Below are the code and all the weights of a small trained network. Each question names an input and a class and asks about switching units off, where a switched-off unit gives its printed mean instead of its output.

import numpy as np


def w(rows, s, z=0):
    codes = np.array(rows[::2]) - 128.0
    scale = np.full(codes.shape[1], s)
    scale[-1] = z or s
    return codes * scale


def norm(h):
    return h / np.sqrt((h * h).mean(-1, keepdims=True) + 1e-5)


def f(y):
    return np.maximum(y, 0)


def log_softmax(a):
    a = a - a.max(-1, keepdims=True)
    return a - np.log(np.exp(a).sum(-1, keepdims=True))


def net(x, mask):
    res = np.array(x, float).reshape(1, 4) / 4 @ E
    u = 0
    for l in range(2):
        y = f(norm(res) @ A[l][:, :-1].T + A[l][:, -1])
        res = res + np.where(mask[u : u + 14], y, B[l][:, -1]) @ B[l][:, :-1]
        u += 14
    return log_softmax(norm(res)[-1] @ U[:, :-1].T + U[:, -1])


A, B = {}, {}
E = w([
[254,188,95,132,83,123,125],'x0',
[87,213,117,219,141,182,126],'x1',
[219,69,162,190,176,110,54],'x2',
[66,97,130,220,41,74,168],'x3',
],0.0084)
A[0] = w([
[91,157,132,127,46,99,193,124],'0.n1',
[218,135,67,108,115,174,164,68],'0.n2',
[150,196,99,173,107,179,119,111],'0.n3',
[156,97,219,173,145,117,106,75],'0.n4',
[119,176,127,93,71,101,127,104],'0.n5',
[85,76,125,144,142,116,154,57],'0.n6',
[58,65,123,113,144,99,86,1],'0.n7',
[138,75,124,141,116,90,159,134],'0.n8',
[144,87,161,88,72,66,143,6],'0.n9',
[97,182,104,52,138,145,119,141],'0.n10',
[153,81,75,79,147,37,153,46],'0.n11',
[189,181,61,156,23,4,128,93],'0.n12',
[184,89,134,195,154,121,102,124],'0.n13',
[179,108,173,13,151,65,164,90],'0.n14',
],0.011,0.003)
B[0] = w([
[216,115,175,117,151,15,77,237],'0.n1',
[192,101,142,88,100,228,172,212],'0.n2',
[17,156,28,171,174,159,117,209],'0.n3',
[123,198,113,110,124,82,240,199],'0.n4',
[209,130,129,138,193,87,143,182],'0.n5',
[82,41,159,163,142,220,136,184],'0.n6',
[198,35,76,27,178,197,152,193],'0.n7',
[91,104,148,186,100,110,122,191],'0.n8',
[133,205,48,226,107,94,34,194],'0.n9',
[205,109,164,130,174,33,127,218],'0.n10',
[123,196,17,217,146,101,107,205],'0.n11',
[124,21,164,104,82,253,163,253],'0.n12',
[123,168,86,77,99,50,209,220],'0.n13',
[81,209,32,164,106,180,89,252],'0.n14',
],0.0073,0.0067)
A[1] = w([
[93,85,216,52,120,112,113,75],'1.n1',
[197,123,97,114,86,101,186,151],'1.n2',
[124,54,167,175,134,128,153,151],'1.n3',
[164,84,47,48,100,30,111,120],'1.n4',
[157,157,191,92,160,110,151,2],'1.n5',
[212,140,142,112,115,51,231,106],'1.n6',
[73,59,121,69,194,171,156,94],'1.n7',
[99,182,144,212,148,143,93,96],'1.n8',
[33,85,61,156,163,164,71,136],'1.n9',
[154,202,116,2,172,186,7,144],'1.n10',
[97,131,83,30,107,58,146,144],'1.n11',
[179,175,59,20,109,134,139,101],'1.n12',
[187,100,243,196,117,158,128,94],'1.n13',
[176,192,172,126,40,179,117,94],'1.n14',
],0.0094,0.0041)
B[1] = w([
[196,116,65,199,143,173,151,148],'1.n1',
[108,129,172,128,222,142,98,228],'1.n2',
[103,91,210,58,75,105,117,201],'1.n3',
[93,255,115,190,135,134,177,236],'1.n4',
[100,111,122,204,147,173,144,136],'1.n5',
[54,149,171,140,209,91,142,204],'1.n6',
[210,101,159,96,151,177,209,200],'1.n7',
[159,164,63,204,79,95,112,170],'1.n8',
[243,154,28,91,88,171,112,230],'1.n9',
[26,41,178,165,18,90,67,254],'1.n10',
[167,172,201,198,159,147,145,189],'1.n11',
[106,92,158,131,139,87,182,245],'1.n12',
[142,73,187,138,128,133,106,150],'1.n13',
[171,53,101,66,119,186,189,171],'1.n14',
],0.0092,0.0069)
U = w([
[165,28,135,73,94,203,231,209],'0',
[105,195,51,209,52,120,122,197],'1',
[73,153,214,176,162,52,215,196],'2',
[30,11,195,158,32,83,114,220],'3',
[144,91,134,132,125,107,148,84],'4',
[122,163,175,69,155,95,26,1],'5',
[170,164,152,19,179,92,91,1],'6',
],0.011,0.0056)

Each question gives the input, the list of numbers given to net, and the class t.
The units are the neurons (one row each of A and B). Each row of codes is followed by its name. A weight is (code - 128) times the scale printed after its matrix; where a second scale follows, it is the last column's (A, B and U).
mask holds one flag per neuron, layer by layer. A switched-off neuron (its flag False) gives its mean, the last column of its row in B, instead of its output. The means were averaged over made-up inputs and are rounded, as every weight is.
A unit's drop is (log p(t) with every unit on - log p(t) with that unit switched off) / (log p(t) with every unit on - log p(t) with every unit switched off).
The circuit of an input: a set's keep is (log p(t) with only the set's units on - log p(t) with every unit switched off) / (log p(t) with every unit on - log p(t) with every unit switched off). Starting from the 12 units with the biggest drops (on a tie, the unit counted first), units are removed one at a time, each time the one whose removal leaves the highest keep (on an exact tie, the one counted first), for as long as the keep stays at least 0.8.
circuit, biggest first: the units of the circuit, biggest drop first
most important unit: the unit with the biggest drop
k most important neurons: the k neurons with the biggest drops, biggest first
top k neurons in layer l: the k neurons of layer l with the biggest drops, biggest first
input [5,5,1,5], class 0: circuit, biggest first : 0.n12
input [5,-3,7,-7], class 2: 3 most important neurons : 0.n13; 0.n12; 1.n12
input [7,-1,-5,-8], class 3: 2 most important neurons : 1.n10; 1.n9
input [-4,0,-4,4], class 0: circuit, biggest first : 0.n7; 1.n7
input [-3,-5,7,1], class 2: circuit, biggest first : 0.n4; 1.n6
input [-8,8,0,-6], class 0: 4 most important neurons : 1.n7; 0.n9; 0.n14; 0.n11
input [0,4,3,7], class 3: 2 most important neurons : 0.n14; 0.n12
input [-4,4,-4,-6], class 3: 4 most important neurons : 1.n10; 0.n12; 0.n13; 0.n4
input [7,-1,1,6], class 0: 2 most important neurons : 0.n12; 1.n10
input [-2,-6,-2,-6], class 1: top 2 neurons in layer 0 : 0.n14; 0.n11
input [5,4,-1,6], class 3: 3 most important neurons : 0.n12; 0.n1; 0.n14
input [6,-8,-1,-5], class 1: 3 most important neurons : 0.n14; 0.n11; 0.n9
input [-7,6,3,-6], class 0: circuit, biggest first : 1.n7; 1.n9
input [5,5,1,-3], class 0: most important unit : 0.n2
input [-1,-5,5,-3], class 1: circuit, biggest first : 0.n14; 0.n11
input [-7,-1,-7,2], class 0: top 4 neurons in layer 0 : 0.n6; 0.n13; 0.n4; 0.n7
input [8,3,5,8], class 0: 2 most important neurons : 0.n12; 1.n10
input [-6,4,5,-8], class 3: 4 most important neurons : 1.n10; 0.n12; 0.n6; 0.n3
input [-4,0,-6,5], class 2: circuit, biggest first : 0.n1; 1.n10
input [-5,-6,6,5], class 1: most important unit : 0.n9
input [6,-3,2,-8], class 3: top 4 neurons in layer 1 : 1.n10; 1.n9; 1.n7; 1.n12
input [-3,-7,-8,7], class 2: top 3 neurons in layer 0 : 0.n1; 0.n3; 0.n5
input [6,-7,3,4], class 1: 2 most important neurons : 0.n9; 0.n11
input [7,-1,5,1], class 0: 2 most important neurons : 0.n12; 0.n2
input [2,3,-4,-7], class 3: 2 most important neurons : 1.n10; 0.n13
input [-4,4,-3,-5], class 3: top 2 neurons in layer 1 : 1.n10; 1.n4
